Each row has a name. Each question is about the rows just above it.

J_65: [ 97 130  74 100 143  74 135 124  88 145  68 131 131 126 174 120  97 181
 133 133 155]
J_911: [107 149 101  80 128  87 120 122  77 120  83 129 101 115 162 107  86  98
 176 101 142]
J_806: [ 81 180 174 113 167 104 173 161 123 132 128 112 142 129 174 181 120 105
 135 134 135]
J_412: [181 141 158 179 107 158 131 142 184 124 152 112 110 120 113 112 147 167
 176 101 114]
J_145: [ 81 180 174 113 167 104 173 161 123 132 128 112 142 129 174 181 120 133
  97  97 180]
The row with [ 81 180 174 113 167 104 173 161 123 132 128 112 142 129 174 181 120 133
  97  97 180] is
J_145
Give the next entry after [174 181 120 133  97].
[97]
Which row holds [181 141 158 179 107 158 131 142 184 124 152 112 110 120 113 112 147 167
 176 101 114]?
J_412
The next entry after [ 97 130  74 100 143]:
[74]
Give the next entry after [131 131].
[126]

J_673: [116 143 116 137 112 107 122 125 134 109 133 130 141 139 116 136 137 111
 127 122 134 131 118 117 124]
J_471: [160 126 141 136 110  99 138 140 115 113 116 117 116 137 113 138  98 146
 132 151 127 111 175 126 146]
J_178: [ 96 121 116 101 140 164 138 168 148 106 126 154 100 143 148 139 119 138
  88 126 106 112 116 143 110]
J_811: [165 138 168 148 106 102 129 139 128 112 131 129 118 137 119 141 120 138
 125 124 125 113 130 120 129]
J_801: [160 126 142 102 110 163 138 140 115 113 116 117 109 137 113 138  98 146
 132 151 127 111 175 126 146]
J_780: [128 112 131 129 118 137 119 138 120 138 116 117 116 137 113 138  98 146
 132 151 127 111 175 126 146]
J_354: [117 122 130 119 149 154 125 127 129 145 130 134 124 127 146 130 130 117
 123 121 124 134 117 137 121]
J_204: [ 65 132 120 117 151 163 122 135 151 108 167 139 122 143 151 142 149 110
 117  82 122 131  92 117 117]
Give the next entry after [117 109 137 113 138  98 146].
[132]
What is the next entry after [128 112 131 129 118 137 119 141 120 138]?
[125]
The next entry after [164 138 168 148 106]:
[126]
What is the next entry after [ 82 122 131  92 117]?
[117]

J_391: [160 126 175 123 114 140 138 155 156 126 101 127 134 128  72 133 145 147]
J_887: [171 163 139 134 110 111 144 146 102 121 157 127 146 163 185  85 123 181]
J_899: [ 81 101 126 161 157 148 123 125 125 135  97 146 118  89  85 185 123 109]
J_484: [174 147 108 121 124  87 123 135  91 178 145 118 129 133  97  91 145 153]
J_707: [ 81 123 166 125 175 158 148 123 175 125 166 134 105 123 170 147 119 114]
J_508: [171 163 139 134 110 111 144 146 102 121 157 127 146 101  76 153 141 158]
J_987: [111 101 160 126 175 123 114 140 138 155 156 125 101 127  96 121 155 113]
What is the next entry after [ 85 185 123]?
[109]
The next entry after [123 114 140 138 155 156 126]:
[101]
The next entry after [134 128]:
[72]
What is the next entry after [125 101 127  96 121]?
[155]
Give the next entry after [160 126 175 123 114 140 138 155 156 125 101 127].
[96]
Give the next entry after [147 108 121].
[124]
The next entry after [121 157 127 146 163]:
[185]

J_961: [170 147 124  94 134  96 115  82 126 128 136 137  97  94  70 134 126 125
 103 111 134 128 113  90 150 153 152]
J_688: [126 148  96  94 134 115  82 124 123 109 136 128  97  70 125 134  94 137
 126 134 111 103 118 150 116  97 106]
J_11: [103 126 135 130 159 181  72  97 156 158 176  98 167  89 126 157 121 176
 184 188  82 131 171 180  76  64 123]
J_767: [131 112  86 139  91  80  84 124 167 109 124 130 121 103 109 115 142  95
 123 149 114 128  95 130 137  92 139]
What is the next entry after [103 109 115 142  95 123]?
[149]
The next entry after [ 82 131]:
[171]
The next entry after [150 153]:
[152]
What is the next entry after [136 128  97  70 125 134  94 137 126 134 111 103]?
[118]
Give the next entry after [ 96  94 134 115  82 124].
[123]
The next entry after [131 112  86 139]:
[91]
Give the next entry after [126 157 121 176 184].
[188]

